Below is a small trained network, with its code and all its weights. Each question gives an input and a class and asks what happens when units are switched off, that is, made to give their printed mean instead of their output.

import numpy as np


def w(rows, s, z=0):
    codes = np.array(rows[::2]) - 128.0
    scale = np.full(codes.shape[1], s)
    scale[-1] = z or s
    return codes * scale


def f(y):
    return y / 2 * (1 + np.tanh(0.7978845608 * (y + 0.044715 * y**3)))


def log_softmax(a):
    a = a - a.max(-1, keepdims=True)
    return a - np.log(np.exp(a).sum(-1, keepdims=True))


def net(x, mask):
    res = np.array(x, float).reshape(1, 8) / 4 @ E
    y = f(res @ A[0][:, :-1].T + A[0][:, -1])
    res = res + np.where(mask, y, B[0][:, -1]) @ B[0][:, :-1]
    return log_softmax(res[-1] @ U[:, :-1].T + U[:, -1])


A, B = {}, {}
E = w([
[128,129,129,128,128,128,128,129,128,128],'x0',
[128,128,128,128,128,128,128,127,128,128],'x1',
[128,129,129,128,128,128,128,129,128,128],'x2',
[127,126,123,129,103,133,7,130,123,126],'x3',
[128,128,129,128,128,128,128,128,128,128],'x4',
[130,128,131,234,92,138,137,128,109,127],'x5',
[128,128,127,128,128,128,128,127,128,129],'x6',
[134,129,141,142,136,197,123,123,228,127],'x7',
],0.013)
A[0] = w([
[135,122,130,137,119,165,52,132,175,123,87],'n1',
[128,122,130,128,128,129,132,129,133,131,139],'n2',
[131,128,123,120,116,117,104,126,105,133,116],'n3',
[125,131,128,139,110,163,41,133,196,131,82],'n4',
[120,134,127,125,126,105,87,125,95,127,121],'n5',
[130,128,132,115,104,99,23,127,51,129,132],'n6',
[126,124,126,132,143,147,159,109,159,131,125],'n7',
[132,130,138,252,94,143,138,128,102,122,175],'n8',
[125,130,125,122,119,111,98,126,101,128,118],'n9',
[131,131,137,135,138,177,204,131,224,128,135],'n10',
[127,127,125,120,127,101,179,129,83,128,180],'n11',
[122,136,129,136,133,136,145,118,141,125,116],'n12',
[129,125,122,118,128,95,190,133,72,134,186],'n13',
[128,125,135,201,109,131,135,134,116,125,165],'n14',
[139,128,133,131,122,142,109,119,141,135,130],'n15',
[128,129,127,121,128,105,175,129,87,124,174],'n16',
[130,128,137,34,151,129,121,134,138,122,254],'n17',
],0.02,0.0087)
B[0] = w([
[127,132,126,119,167,119,138,81,57,132,211],'n1',
[126,132,129,131,137,132,131,127,133,126,132],'n2',
[126,128,126,133,96,122,118,135,139,133,149],'n3',
[124,132,128,116,171,121,136,66,49,127,228],'n4',
[127,133,128,125,81,124,102,151,144,132,167],'n5',
[133,118,127,130,19,115,42,174,158,121,235],'n6',
[123,130,123,131,128,133,163,140,174,131,168],'n7',
[128,126,131,140,59,146,235,157,55,137,252],'n8',
[125,131,126,131,89,132,109,141,142,129,157],'n9',
[131,128,133,144,165,147,218,168,253,129,247],'n10',
[126,130,129,121,162,128,120,90,78,127,204],'n11',
[125,125,117,127,111,120,159,116,154,131,141],'n12',
[129,133,129,119,172,127,117,81,66,128,222],'n13',
[128,131,125,120,88,131,195,144,93,123,201],'n14',
[128,119,125,128,140,126,136,117,115,127,149],'n15',
[124,129,129,123,158,131,121,93,83,128,196],'n16',
[129,130,127,126,212,111,1,103,213,123,249],'n17',
],0.026,0.018)
U = w([
[122,142,131,88,228,106,74,28,100,116,249],'0',
[118,139,134,123,142,142,177,63,19,139,149],'1',
[140,113,119,113,99,95,38,190,214,109,92],'2',
[138,109,124,153,30,132,130,245,127,132,45],'3',
[137,129,132,131,166,139,110,189,255,118,96],'4',
[134,126,136,164,91,172,201,226,178,139,48],'5',
],0.0052,0.0019)

Each question gives the input, the list of numbers given to net, and the class t.
The units are the neurons (one row each of A and B). Each row of codes is followed by its name. A weight is (code - 128) times the scale printed after its matrix; where a second scale follows, it is the last column's (A, B and U).
mask holds one flag per neuron, in row order. A switched-off neuron (its flag False) gives its mean, the last column of its row in B, instead of its output. The means were averaged over made-up inputs and are rounded, as every weight is.
A unit's drop is (log p(t) with every unit on - log p(t) with that unit switched off) / (log p(t) with every unit on - log p(t) with every unit switched off).
most important unit: the unit with the biggest drop
top k neurons: the k neurons with the biggest drops, biggest first
drop of u: that unit's drop, to one decimal
input [8,2,-6,3,-1,0,-2,-3], class 2: most important unit -> n8
input [-1,-3,-2,0,0,0,7,8], class 4: top 2 neurons -> (n10, n8)
input [7,6,8,0,-6,0,6,-6], class 0: top 2 neurons -> (n8, n13)
input [2,7,-5,1,6,8,6,-5], class 3: top 2 neurons -> (n6, n4)
input [7,-2,-5,1,1,3,-8,-6], class 3: top 2 neurons -> (n6, n4)
input [4,-7,-8,-1,-1,-1,1,-8], class 0: top 2 neurons -> (n8, n13)
input [4,5,-2,-5,8,-6,-1,1], class 4: top 3 neurons -> (n10, n4, n1)
input [-1,-2,1,1,-4,2,-7,-3], class 3: top 2 neurons -> (n4, n1)
input [-6,-2,0,-2,-1,1,1,3], class 5: drop of n17 -> 0.6
input [-8,2,1,-6,-6,2,-4,5], class 5: drop of n17 -> 0.1
input [5,-3,-7,6,4,1,-1,-4], class 3: drop of n17 -> 0.5
input [-8,-4,1,-6,2,2,5,6], class 5: drop of n17 -> 0.1
